Below is a small trained network, with its code and all its weights. Each question gives an input and a class and asks what happens when units are switched off, that is, made to give their printed mean instead of their output.

import numpy as np


def w(rows, s, z=0):
    codes = np.array(rows[::2]) - 128.0
    scale = np.full(codes.shape[1], s)
    scale[-1] = z or s
    return codes * scale


def f(y):
    return np.maximum(y, 0)


def log_softmax(a):
    a = a - a.max(-1, keepdims=True)
    return a - np.log(np.exp(a).sum(-1, keepdims=True))


def net(x, mask):
    res = np.array(x, float).reshape(1, 4) / 4 @ E
    y = f(res @ A[0][:, :-1].T + A[0][:, -1])
    res = res + np.where(mask, y, B[0][:, -1]) @ B[0][:, :-1]
    return log_softmax(res[-1] @ U[:, :-1].T + U[:, -1])


A, B = {}, {}
E = w([
[147,4,102,45,181,154,184,157,136,113,93],'x0',
[148,136,73,149,148,99,79,86,77,113,173],'x1',
[133,121,194,115,162,98,161,86,91,175,146],'x2',
[161,88,72,123,163,110,114,134,83,98,143],'x3',
],0.016)
A[0] = w([
[193,41,60,171,205,86,114,113,135,113,146,250],'neuron 0',
[167,156,169,150,130,97,114,23,104,166,125,204],'neuron 1',
[98,205,255,173,100,118,170,97,165,227,108,212],'neuron 2',
[152,79,120,10,200,161,131,184,182,117,103,115],'neuron 3',
[85,173,78,175,96,208,63,186,168,25,107,229],'neuron 4',
[160,16,107,88,144,150,177,185,172,88,138,193],'neuron 5',
],0.0093,0.002)
B[0] = w([
[109,78,148,182,110,68,214,191,33,68,59,207],'neuron 0',
[146,147,170,123,142,68,119,37,104,114,194,197],'neuron 1',
[142,218,207,81,119,237,29,52,238,78,235,252],'neuron 2',
[132,32,122,137,156,99,239,200,189,178,58,246],'neuron 3',
[140,176,10,208,12,41,140,189,202,253,62,206],'neuron 4',
[8,95,195,47,192,132,94,117,197,153,2,251],'neuron 5',
],0.0085,0.019)
U = w([
[170,174,196,107,105,187,107,35,192,125,197,87],'0',
[125,165,49,163,49,66,119,182,166,156,99,12],'1',
[162,129,147,148,180,67,151,83,35,105,151,250],'2',
[71,7,134,65,184,155,181,156,168,136,30,51],'3',
],0.011,0.0021)

Each question gives the input, the list of numbers given to net, and the class t.
The units are the neurons (one row each of A and B). Each row of codes is followed by its name. A weight is (code - 128) times the scale printed after its matrix; where a second scale follows, it is the last column's (A, B and U).
mask holds one flag per neuron, in row order. A switched-off neuron (its flag False) gives its mean, the last column of its row in B, instead of its output. The means were averaged over made-up inputs and are rounded, as every weight is.
A unit's drop is (log p(t) with every unit on - log p(t) with that unit switched off) / (log p(t) with every unit on - log p(t) with every unit switched off).
The circuit of an input: a set's keep is (log p(t) with only the set's units on - log p(t) with every unit switched off) / (log p(t) with every unit on - log p(t) with every unit switched off). Starting from all 6 units, units are removed one at a time, each time the one whose removal leaves the highest keep (on an exact tie, the one counted first), for as long as the keep stays at least 0.8.
units of the circuit, in order: the units of the circuit, biggest drop first
k most important neurons: the k neurons with the biggest drops, biggest first
drop when u is switched off: that unit's drop, to one decimal
input [-1,-5,-8,-6], class 1: units of the circuit, in order : neuron 4
input [3,6,0,-6], class 2: 3 most important neurons : neuron 2; neuron 5; neuron 3
input [-3,-3,3,8], class 2: units of the circuit, in order : neuron 5; neuron 4
input [3,8,-1,-3], class 2: 2 most important neurons : neuron 5; neuron 3
input [4,0,4,-7], class 0: 2 most important neurons : neuron 2; neuron 0
input [3,6,-3,-5], class 1: 2 most important neurons : neuron 5; neuron 3
input [0,-1,5,5], class 2: 2 most important neurons : neuron 5; neuron 3
input [1,7,-3,7], class 1: drop when neuron 2 is switched off : 0.1
input [-4,-3,2,3], class 0: drop when neuron 3 is switched off : 0.0
input [-4,7,5,2], class 2: drop when neuron 2 is switched off : 0.5
